Below are the code and all the weights of a small trained network. Each question names an input and a target symbol and asks about switching units off, where a switched-off unit gives its printed mean instead of its output.

import numpy as np


def w(rows, s, z=0):
    codes = np.array(rows[::2]) - 128.0
    scale = np.full(codes.shape[1], s)
    scale[-1] = z or s
    return codes * scale


def norm(h):
    return h / np.sqrt((h * h).mean(-1, keepdims=True) + 1e-5)


def f(y):
    return np.maximum(y, 0)


def softmax(a):
    e = np.exp(a - a.max(-1, keepdims=True))
    return e / e.sum(-1, keepdims=True)


def log_softmax(a):
    a = a - a.max(-1, keepdims=True)
    return a - np.log(np.exp(a).sum(-1, keepdims=True))


def net(x, mask):
    ids = ['ΓΠΨαβζημσ'.index(c) for c in x.split()]
    T = len(ids)
    res = E[ids] + P[:T]
    r = norm(res)
    for j in range(2):
        rows = slice(2 * j, 2 * j + 2)
        q, k, v = (r @ M[0][rows].T for M in (Q, K, V))
        z = softmax(np.where(np.tri(T) > 0, q @ k.T / 2**0.5, -1e9)) @ v
        o = O[0][rows]
        res = res + np.where(mask[j], z, o[:, -1]) @ o[:, :-1]
    y = f(norm(res) @ A[0][:, :-1].T + A[0][:, -1])
    res = res + np.where(mask[2:18], y, B[0][:, -1]) @ B[0][:, :-1]
    return log_softmax(norm(res)[-1] @ U[:, :-1].T + U[:, -1])


Q, K, V, O, A, B = {}, {}, {}, {}, {}, {}
E = w([
[179,135,147,2],'Γ',
[81,191,212,122],'Π',
[204,171,137,39],'Ψ',
[114,220,121,115],'α',
[181,137,123,127],'β',
[120,72,236,102],'ζ',
[130,165,133,101],'η',
[92,212,129,50],'μ',
[205,155,112,68],'σ',
],0.0044)
P = w([
[116,102,106,125],'0',
[188,164,186,37],'1',
[175,160,197,50],'2',
[146,134,124,166],'3',
[182,158,194,41],'4',
[12,36,143,109],'5',
[136,134,150,167],'6',
],0.012)
Q[0] = w([
[146,109,118,30],'h1',
[192,246,175,56],'h1',
[56,73,127,67],'h2',
[227,195,175,10],'h2',
],0.012)
K[0] = w([
[76,135,21,154],'h1',
[34,109,76,30],'h1',
[65,116,136,177],'h2',
[161,156,6,27],'h2',
],0.011)
V[0] = w([
[153,200,120,225],'h1',
[104,236,155,37],'h1',
[173,162,187,117],'h2',
[193,247,109,133],'h2',
],0.013)
O[0] = w([
[108,150,243,176,2],'h1',
[207,1,132,104,138],'h1',
[66,103,153,75,164],'h2',
[35,114,231,221,98],'h2',
],0.0094,0.0081)
A[0] = w([
[152,138,176,115,90],'n1',
[144,117,119,115,148],'n2',
[123,160,85,104,115],'n3',
[141,130,135,134,93],'n4',
[122,117,138,205,150],'n5',
[177,149,178,129,4],'n6',
[97,129,68,147,113],'n7',
[123,203,149,93,126],'n8',
[133,199,126,171,114],'n9',
[141,121,128,103,147],'n10',
[147,159,147,126,72],'n11',
[146,120,131,95,148],'n12',
[179,198,170,124,131],'n13',
[169,115,116,132,143],'n14',
[139,91,138,184,66],'n15',
[77,81,1,193,131],'n16',
],0.017,0.0037)
B[0] = w([
[151,117,126,91,162],'n1',
[119,137,131,154,216],'n2',
[105,91,196,130,252],'n3',
[116,131,134,130,131],'n4',
[133,87,85,90,142],'n5',
[169,65,105,142,145],'n6',
[144,69,126,129,177],'n7',
[148,179,37,149,241],'n8',
[84,74,155,65,160],'n9',
[112,138,132,155,228],'n10',
[93,105,123,112,142],'n11',
[105,143,132,161,253],'n12',
[168,132,209,106,186],'n13',
[102,145,115,161,224],'n14',
[81,104,121,78,162],'n15',
[130,16,118,4,215],'n16',
],0.028,0.0049)
U = w([
[146,47,54,27,96],'Γ',
[47,96,241,90,146],'Π',
[52,87,134,244,98],'Ψ',
[233,113,215,170,181],'α',
[135,232,193,5,53],'β',
[54,203,19,111,113],'ζ',
[240,172,105,94,167],'η',
[196,94,59,205,44],'μ',
[134,204,186,165,252],'σ',
],0.011,0.0023)

Each question gives the input, a string of symbols that net reads in full, and the target symbol t.
The units are the heads (2 rows each of Q, K, V and O) and the neurons (one row each of A and B). Each row of codes is followed by its name. A weight is (code - 128) times the scale printed after its matrix; where a second scale follows, it is the last column's (O, A, B and U).
mask holds one flag per unit, heads first, then neurons. A switched-off unit (its flag False) gives its mean, the last column of its rows in O or B, instead of its output. The means were averaged over made-up inputs and are rounded, as every weight is.
A unit's drop is (log p(t) with every unit on - log p(t) with that unit switched off) / (log p(t) with every unit on - log p(t) with every unit switched off).
The circuit of an input: a set's keep is (log p(t) with only the set's units on - log p(t) with every unit switched off) / (log p(t) with every unit on - log p(t) with every unit switched off). Starting from the 12 units with the biggest drops (on a tie, the unit counted first), units are removed one at a time, each time the one whose removal leaves the highest keep (on an exact tie, the one counted first), for as long as the keep stays at least 0.8.
units of the circuit, in order: the units of the circuit, biggest drop first
unit that matters most: the unit with the biggest drop
top k neurons: the k neurons with the biggest drops, biggest first
heads that matter: for each layer, one digit per head in row order, 1 if its drop is at least 0.15 and else 0, layers parted by /
input ζ ζ ζ ζ Ψ, target ζ: units of the circuit, in order -> (n8, h1)
input Π ζ α Ψ ζ σ, target Ψ: unit that matters most -> h1
input η Π Ψ σ μ, target η: units of the circuit, in order -> (h2, n16)
input ζ β β ζ ζ μ, target ζ: units of the circuit, in order -> (h1, n8)
input β Π Π, target β: heads that matter -> 10
input η σ Ψ ζ ζ ζ, target ζ: heads that matter -> 10
input Π η Π Π ζ Γ, target Π: heads that matter -> 10
input μ Π η, target μ: heads that matter -> 10
input ζ η Π η ζ α, target η: top 2 neurons -> (n8, n13)
input Ψ α ζ Π Γ, target Ψ: top 3 neurons -> (n16, n8, n13)
input Ψ α Γ μ α ζ, target μ: top 2 neurons -> (n16, n3)
input ζ Π η, target ζ: heads that matter -> 01
input η Π η Ψ σ μ, target Ψ: heads that matter -> 11
input α ζ Π β Π Ψ, target β: unit that matters most -> h1
input η ζ Π α ζ α, target α: heads that matter -> 11
input β β ζ ζ β β ζ, target Ψ: heads that matter -> 10
input α ζ Π, target α: heads that matter -> 00
input η σ ζ α ζ Π, target α: units of the circuit, in order -> (h1, h2, n16)
input β ζ Ψ, target β: top 4 neurons -> (n13, n9, n8, n3)
input Ψ Γ Ψ Π ζ α, target Π: units of the circuit, in order -> (h1)
input Ψ σ Γ Ψ ζ η, target Ψ: top 3 neurons -> (n16, n8, n14)
input ζ Π ζ σ ζ ζ, target σ: heads that matter -> 11
input α Π ζ, target α: heads that matter -> 00
input Π Ψ η Π β, target Π: heads that matter -> 11
input Π Ψ Π, target Π: heads that matter -> 11
input β Π Ψ β β β, target β: top 3 neurons -> (n13, n8, n9)
input ζ Π Π ζ β, target ζ: unit that matters most -> n8
input Π Ψ α η α, target Π: heads that matter -> 11
input ζ ζ Γ β ζ Γ, target β: top 3 neurons -> (n13, n8, n9)
